Moves between nodes:
mem: sa>dek, se>pom
gog: sa>gik, se>mel
zuv: sa>bap, se>rur
lav: sa>dal, se>dek
lar: sa>gog, se>kuf
vob: sa>kuf, se>pas
dit: sa>nir, se>vig
mip: sa>bak, se>lub
dov: sa>mek, se>dar
lep: sa>rur, se>laz
vig: sa>rur, se>mip
sek: sa>lav, se>mek
les: sa>dal, se>fav
reg: sa>num, se>mig
pak: sa>boz, se>lar
teg: sa>reg, se>las
dek: sa>tig, se>lep
mig: sa>tav, se>riv
zaf: sa>zem, se>zem
lub: sa>mir, se>mez
las: sa>pak, se>dat
bap: sa>sek, se>zaf
bak: sa>pak, se>mir
mek: sa>dek, se>dit
boz: sa>fem, se>nir
gam: sa>vum, se>gir
fus: sa>boz, se>duf
rur: sa>gaf, se>bak
mel: sa>nol, se>vob
tav: sa>zuv, se>mem
nif: sa>tur, se>gaf
mir: sa>duf, se>zad
vum: sa>mel, se>les
duf: sa>vek, se>las
lag: sa>vob, se>num
zad: sa>las, se>fem
zat: sa>fav, se>tav
pom: sa>tig, se>gam
gaf: sa>sir, se>fus
mez: sa>zad, se>boz
kuf: sa>mel, se>lag
fom: sa>lag, se>reg
nol: sa>duf, se>teg
fem: sa>dat, se>gik
pab: sa>mig, se>vum
fav: sa>pom, se>zuv
tig: sa>tav, se>sek
num: sa>pas, se>zaf
nir: sa>lub, se>vek
zem: sa>gir, se>nus
dar: sa>dit, se>tur
dal: sa>dov, se>vum
sir: sa>mip, se>nir
pas: sa>pab, se>gam
riv: sa>kuf, se>mem
nus: sa>zat, se>tig
gir: sa>les, se>zat
vek: sa>luf, se>pak
tur: sa>vig, se>sir
dat: sa>reg, se>luf
luf: sa>kuf, se>fom
gik: sa>luf, se>nol
laz: sa>dar, se>nif

In the rows, 69 means zero.

The rows follow the links: the fewer symbols apart two nodes are, the more alike their rows tend to be.

Each row is also shifted at random along 3 hidden directions that mean nothing.

Some nodes, each with a row of numbers:
zem:   59    71    69    75    92    75    65    72    76    54    83    99    78    46    80    59    77    67    78    78    84    52    71    73    59    47    62    61    48    65    50    56    66    63    69    57    76    62    62    68    76    68    68    71    58    67
fus:   96    80    55    65    68    62    61    61    73    59    61    78    79    67    82    66    71    76    72    73    83    69    63    66    60    69    64    60    57    65    75    75    67    61    79    72    72    73    91    75    65    77    76    59    57    80
dov:  104    74    78    61    58    59    61    77    68    65    91    78    72    68    61    72    70    47    89    89    85    61    74    56    67    55    65    34    69    89    54    61    74    67    54    67    69    69    62    68    70    65    68    69    67    70
gir:   77    62    74    68    73    80    65    66    71    60    72    66    77    51    73    71    54    77    53    65    64    72    84    67    66    56    72    68    75    60    79    62    67    68    59    57    81    61    66    72    74    62    67    61    56    60
laz:   86    65    51    68    80    52    68    64    53    68    56    62    67    76    68    68    81    68    65    72    63    73    72    57    63    75    69    64    57    71    73    58    69    62    56    70    76    78    71    69    70    72    85    57    75    66
nol:   77    67    65    55    52    74    66    94    74    67    88    75    62    70    83    61    68    68    62    67    80    55    56    65    66    64    67    59    60    67    62    73    79    63    61    67    73    73    87    77    62    74    66    56    62    80
bak:   77    77    65    71    62    69    60    58    60    79    73    72    71    80    68    64    79    47    88    60    72    72    64    79    62    78    45    62    66    66    65    96    69    72    80    67    73    55    64    72    69    64    66    60    69    67
riv:   81    54    67    76    74    76    80    70    81    71    53    75    69    62    53    91    62    71    60    50    72    74    62    64    76    74    94    97    90    68    64    59    62    76    78    75    58    61    67    61    46    73    63    73    74    71
dek:   31    70    71    80    75    73    71    39    49    65    72    46    57    84    78    58    61    67    76    68    55    74    63    58    82    88    49    56    61    84    79    65    75    60    63    70    70    80    61    63    83    86    71    79    92    60
mek:   55    74    75    78    70    67    65    61    62    64    79    69    63    75    69    54    69    59    74    85    64    58    75    62    84    72    59    43    69    82    67    58    66    66    62    78    62    78    55    65    73    71    76    83    80    68
pom:   58    68    68    75    71    89    80    45    61    64    86    50    66    64    75    76    48    65    60    52    58    62    70    58    76    80    53    70    64    78    76    68    60    51    69    62    72    64    68    64    75    66    65    74    78    58
zat:   54    58    73    65    71    84    77    63    69    68    92    62    69    58    74    64    58    65    64    63    55    62    79    61    70    68    58    79    55    66    88    66    67    66    67    46    75    66    72    68    83    64    73    63    72    53
vek:   38    67    80    71    64    84    62    71    72    73    81    76    59    82    84    60    80    59    66    87    81    51    57    72    70    68    63    80    43    68    73    83    62    56    95    64    76    67    76    69    69    75    60    69    82    82
gog:   58    59    74    67    57    74    65    76    66    66    50    59    54    77    77    68    65    64    54    69    61    52    59    75    74    79    80    84    77    60    80    71    70    75    71    75    90    78    62    85    68    74    57    73    78    63
pab:   66    72    75    65    70    57    89    82    69    67    58    51    79    71    61    77    48    82    73    49    67    85    73    75    72    73    61    78    81    77    69    65    73    63    67    68    71    61    73    79    71    55    69    65    67    63
gam:   92    74    75    68    70    75    76    83    83    56    60    59    81    52    63    82    46    81    61    61    60    75    80    74    65    61    76    76    83    77    70    62    64    66    53    67    76    70    73    75    65    58    61    59    50    65
sek:   20    72    77    86    78    70    65    48    64    66    74    78    67    73    76    65    75    73    74    78    63    59    59    63    74    76    61    56    72    81    66    69    65    75    60    87    72    79    62    63    64    84    68    70    76    64
reg:   48    71    74    55    62    60    82    83    82    76    68    76    61    71    67    71    72    80    65    66    63    82    61    64    67    63    69    68    62    67    58    63    78    72    64    57    49    65    71    61    60    60    79    66    73    78
fav:   96    62    66    57    62    78    69    66    74    74    83    63    71    48    68    76    60    51    66    47    61    59    77    57    58    64    66    64    82    68    85    68    69    72    55    58    70    62    67    72    70    57    63    62    61    56
mez:   92    83    63    73    68    74    46    68    75    68    63    67    88    66    67    70    65    74    75    70    85    60    80    75    67    64    64    71    65    74    73    67    69    72    88    73    56    67    76    71    69    70    59    85    67    78
zaf:   66    78    65    72    87    59    55    73    79    70    66    88    71    53    71    50    81    67    75    71    69    68    76    82    58    61    64    61    64    69    59    54    77    68    52    71    67    70    68    66    77    73    66    67    57    72
nus:   64    76    71    66    75    74    63    61    69    70    88    68    75    43    76    58    63    60    55    69    64    57    77    68    75    65    49    68    60    67    81    47    70    52    65    50    73    74    68    67    89    70    65    70    68    62
vob:   55    79    72    72    71    54    79    73    66    79    72    63    66    76    64    65    62    69    76    60    66    69    58    84    79    79    58    75    71    74    55    74    76    50    68    71    87    75    67    88    75    72    51    75    83    56

Start, symbols taken left to right, then the node you end at.
Answer with the node's name.
  54    79    68    61    54    74    62    71    74    58    59    71    70    79    87    69    67    84    63    71    76    67    57    73    64    69    78    73    68    58    83    81    65    81    85    75    62    71    87    64    61    70    67    63    68    78
se se sa sa => num
  60    60    73    52    63    64    79    87    83    71    73    72    49    74    66    71    65    67    59    74    68    63    64    74    76    61    85    87    75    58    70    70    74    77    67    66    61    73    76    66    65    63    70    78    70    80
sa se sa => vob
  83    66    66    55    55    73    59    89    79    65    78    76    57    68    74    71    67    56    58    72    70    50    64    70    73    62    85    72    71    65    71    70    75    75    69    61    73    76    81    71    57    74    61    66    72    75
sa sa sa se => vob
  73    66    68    59    58    79    59    83    86    62    61    74    67    75    82    79    69    78    61    75    77    74    63    66    56    61    96    65    78    54    68    74    75    92    75    73    48    74    82    57    59    70    70    66    52    88
se se sa => kuf
  21    68    82    75    61    73    75    65    52    49    85    77    65    87    79    66    65    81    74    82    66    64    69    61    59    70    54    48    57    87    64    82    61    60    65    77    88    67    58    75    62    79    56    62    69    60
se se sa se => vum
  40    82    73    69    80    59    85    83    76    73    83    72    78    65    60    58    72    71    79    65    76    75    65    77    81    74    45    71    54    71    51    60    87    49    66    59    68    64    74    74    83    67    61    66    75    69
se se sa => gir
  60    70    63    60    60    66    77    86    84    66    70    77    57    71    71    73    76    75    61    80    70    62    70    63    73    55    83    72    59    60    72    65    72    72    73    64    52    63    82    58    58    61    71    64    66    87
se se se => reg
  70    74    71    72    55    77    54    73    72    68    71    90    64    77    80    71    76    61    74    83    92    52    63    72    68    65    74    71    67    64    61    87    64    73    90    79    70    68    68    68    60    78    56    65    60    77
sa se => nir
  75    81    55    62    58    77    68    77    77    71    84    72    59    75    80    78    69    66    72    81    92    49    68    61    72    56    63    55    49    75    62    68    74    47    77    64    61    77    93    66    73    73    59    68    74    85
sa se se => fom
  63    68    86    60    59    77    77    79    66    54    70    66    72    70    75    79    60    78    61    67    62    70    76    67    62    58    66    56    60    72    76    71    58    71    59    63    83    64    66    73    66    67    59    59    56    57
sa sa se => dar
  42    67    68    75    78    80    71    45    61    66    94    41    69    61    79    55    61    63    68    59    47    61    73    66    90    90    45    59    64    81    91    60    68    51    64    58    66    73    66    66    90    71    68    79    89    49
se se se => dit
  93    58    66    64    76    82    79    59    76    74    70    60    70    50    70    79    56    66    62    43    59    79    68    55    69    71    73    81    89    65    82    62    70    72    60    58    55    64    65    59    74    62    69    74    75    65
sa se se => bak
  93    62    58    74    63    64    64    56    59    72    61    68    76    67    67    60    77    59    70    51    68    78    65    63    61    71    69    69    69    55    69    82    65    79    71    72    68    61    60    68    69    67    84    54    64    60
sa se sa sa => fem
  77    63    72    71    74    62    74    82    72    74    56    76    63    65    59    76    62    63    54    64    70    64    62    82    67    68    90    92    77    55    63    63    74    69    75    74    75    72    62    75    53    76    55    75    74    69
sa sa sa => duf
  78    76    74    72    82    51    78    80    73    69    50    70    77    63    55    76    49    92    72    63    72    75    67    79    72    63    78    80    88    72    53    59    75    66    67    71    66    62    75    79    60    66    58    62    49    68
se se => gir
  88    70    73    66    68    66    63    63    60    84    70    66    74    74    58    61    75    60    80    62    67    76    77    77    73    72    47    68    72    65    84    88    70    76    84    63    74    65    51    75    78    43    75    75    78    64
sa sa sa => boz
  43    64    75    70    82    52    83    85    79    72    41    74    63    67    58    67    67    80    56    67    69    77    55    82    72    76    95    94    85    58    62    58    71    85    77    79    64    71    58    63    64    71    59    77    61    66
se sa sa sa => mig
 100    65    69    67    64    61    66    66    65    78    83    77    78    72    53    63    89    51    71    68    80    69    74    72    66    57    64    59    58    76    61    79    66    71    69    62    72    56    51    70    64    52    85    70    71    67
sa sa sa => sir
  66    54    70    78    76    77    63    55    76    67    65    78    64    55    72    74    75    62    69    48    68    71    70    64    57    73    78    67    83    55    65    76    68    89    63    72    60    60    57    58    67    63    80    63    60    59
se se sa se => lar
